Here is a tiny trained network, its code and every weight. The questions are about switching its units off for an input and a target symbol, where a switched-off unit gives its printed mean instead of its output.

import numpy as np


def w(rows, s, z=0):
    codes = np.array(rows[::2]) - 128.0
    scale = np.full(codes.shape[1], s)
    scale[-1] = z or s
    return codes * scale


def norm(h):
    return h / np.sqrt((h * h).mean(-1, keepdims=True) + 1e-5)


def f(y):
    return y / 2 * (1 + np.tanh(0.7978845608 * (y + 0.044715 * y**3)))


def softmax(a):
    e = np.exp(a - a.max(-1, keepdims=True))
    return e / e.sum(-1, keepdims=True)


def log_softmax(a):
    a = a - a.max(-1, keepdims=True)
    return a - np.log(np.exp(a).sum(-1, keepdims=True))


def net(x, mask):
    ids = ['αβγδεηθλμξπσφψω'.index(c) for c in x.split()]
    T = len(ids)
    res = E[ids] + P[:T]
    q, k, v = (norm(res) @ M[0].T for M in (Q, K, V))
    z = softmax(np.where(np.tri(T) > 0, q @ k.T / 4**0.5, -1e9)) @ v
    res = res + np.where(mask[0], z, O[0][:, -1]) @ O[0][:, :-1]
    y = f(norm(res) @ A[0][:, :-1].T + A[0][:, -1])
    res = res + np.where(mask[1:9], y, B[0][:, -1]) @ B[0][:, :-1]
    return log_softmax(norm(res)[-1] @ U[:, :-1].T + U[:, -1])


Q, K, V, O, A, B = {}, {}, {}, {}, {}, {}
E = w([
[135,106,140,123],'α',
[114,110,99,97],'β',
[102,140,119,89],'γ',
[112,101,96,74],'δ',
[166,46,132,131],'ε',
[119,101,86,80],'η',
[133,49,117,108],'θ',
[124,76,135,102],'λ',
[203,72,60,114],'μ',
[119,184,59,22],'ξ',
[163,22,216,157],'π',
[5,114,123,223],'σ',
[228,57,82,43],'φ',
[143,209,182,102],'ψ',
[11,15,147,52],'ω',
],0.019)
P = w([
[194,149,2,227],'0',
[206,134,15,224],'1',
[185,162,34,184],'2',
[175,152,50,166],'3',
[167,136,64,150],'4',
[163,132,73,139],'5',
[158,127,79,138],'6',
[155,129,80,125],'7',
],0.0087)
Q[0] = w([
[254,101,22,114],'H0',
[213,52,97,196],'H0',
[178,98,139,159],'H0',
[143,79,154,51],'H0',
],0.01)
K[0] = w([
[84,106,235,2],'H0',
[223,146,144,91],'H0',
[150,133,49,70],'H0',
[88,151,157,87],'H0',
],0.0089)
V[0] = w([
[255,140,166,96],'H0',
[89,77,149,194],'H0',
[76,215,178,179],'H0',
[208,128,158,50],'H0',
],0.0095)
O[0] = w([
[254,139,160,132,92],'H0',
[73,97,226,30,76],'H0',
[74,174,245,191,2],'H0',
[225,186,86,154,88],'H0',
],0.0087,0.0048)
A[0] = w([
[226,111,140,38,74],'N0',
[195,174,90,146,108],'N1',
[99,153,63,80,149],'N2',
[39,91,116,126,162],'N3',
[90,96,232,84,3],'N4',
[246,198,178,97,115],'N5',
[67,224,160,94,49],'N6',
[155,86,69,176,136],'N7',
],0.014,0.0054)
B[0] = w([
[143,107,158,222,196],'N0',
[194,159,187,137,217],'N1',
[108,58,140,154,254],'N2',
[183,154,182,102,230],'N3',
[122,201,153,252,140],'N4',
[30,166,220,109,174],'N5',
[136,86,64,53,156],'N6',
[56,168,164,130,248],'N7',
],0.013,0.008)
U = w([
[177,144,132,125,217],'α',
[102,138,81,139,122],'β',
[77,111,165,122,115],'γ',
[97,206,77,78,175],'δ',
[100,146,62,107,169],'ε',
[123,208,52,141,184],'η',
[128,88,163,158,10],'θ',
[110,119,113,140,94],'λ',
[131,70,184,59,108],'μ',
[117,123,133,141,74],'ξ',
[170,133,124,123,144],'π',
[126,203,180,119,188],'σ',
[111,96,109,141,105],'φ',
[129,76,181,150,1],'ψ',
[3,168,109,190,45],'ω',
],0.016,0.0065)

Each question gives the input, a string of symbols that net reads in full, and the target symbol t.
The units are the heads (4 rows each of Q, K, V and O) and the neurons (one row each of A and B). Each row of codes is followed by its name. A weight is (code - 128) times the scale printed after its matrix; where a second scale follows, it is the last column's (O, A, B and U).
mask holds one flag per unit, heads first, then neurons. A switched-off unit (its flag False) gives its mean, the last column of its rows in O or B, instead of its output. The means were averaged over made-up inputs and are rounded, as every weight is.
A unit's drop is (log p(t) with every unit on - log p(t) with that unit switched off) / (log p(t) with every unit on - log p(t) with every unit switched off).
The circuit of an input: a set's keep is (log p(t) with only the set's units on - log p(t) with every unit switched off) / (log p(t) with every unit on - log p(t) with every unit switched off). Starting from all 9 units, units are removed one at a time, each time the one whose removal leaves the highest keep (on an exact tie, the one counted first), for as long as the keep stays at least 0.8.
units of the circuit, in order: the units of the circuit, biggest drop first
unit that matters most: the unit with the biggest drop
k most important neurons: the k neurons with the biggest drops, biggest first
input η γ γ γ, target ω: 2 most important neurons	(N7 N2)
input α δ σ γ γ γ γ ξ, target ε: units of the circuit, in order	(H0 N2 N5)
input α ξ γ, target η: unit that matters most	H0
input ε ψ β, target σ: units of the circuit, in order	(H0 N5)
input ε φ ψ ψ ψ φ, target σ: units of the circuit, in order	(H0 N5)
input ξ γ α γ, target η: 4 most important neurons	(N5 N3 N0 N1)
input γ ψ γ ξ, target σ: units of the circuit, in order	(H0 N1)
input ξ λ ψ γ λ, target σ: units of the circuit, in order	(H0 N7)
input γ γ α ψ ψ μ, target σ: units of the circuit, in order	(H0 N5)
input ψ φ γ φ ε, target α: 2 most important neurons	(N2 N1)
input φ π γ ξ ψ ε, target σ: units of the circuit, in order	(H0 N5 N2)
input η γ β σ φ γ α, target σ: units of the circuit, in order	(H0 N5 N7)
input ξ φ ε σ ξ γ, target μ: units of the circuit, in order	(H0 N3 N7 N6)
input γ ξ λ δ ψ δ, target σ: units of the circuit, in order	(H0 N7)
input γ γ σ ε μ π ψ, target δ: 3 most important neurons	(N6 N4 N1)
input λ ψ ψ π, target σ: 2 most important neurons	(N5 N2)
input γ γ γ, target ω: units of the circuit, in order	(H0 N2 N0)
input ψ φ ψ γ γ λ γ ξ, target η: 2 most important neurons	(N3 N5)
input η γ λ γ ξ, target η: 3 most important neurons	(N3 N6 N1)
input σ σ ψ η, target σ: most important neuron	(N1)
input ξ γ η, target η: most important neuron	(N7)
input ψ γ ξ, target σ: 2 most important neurons	(N1 N5)
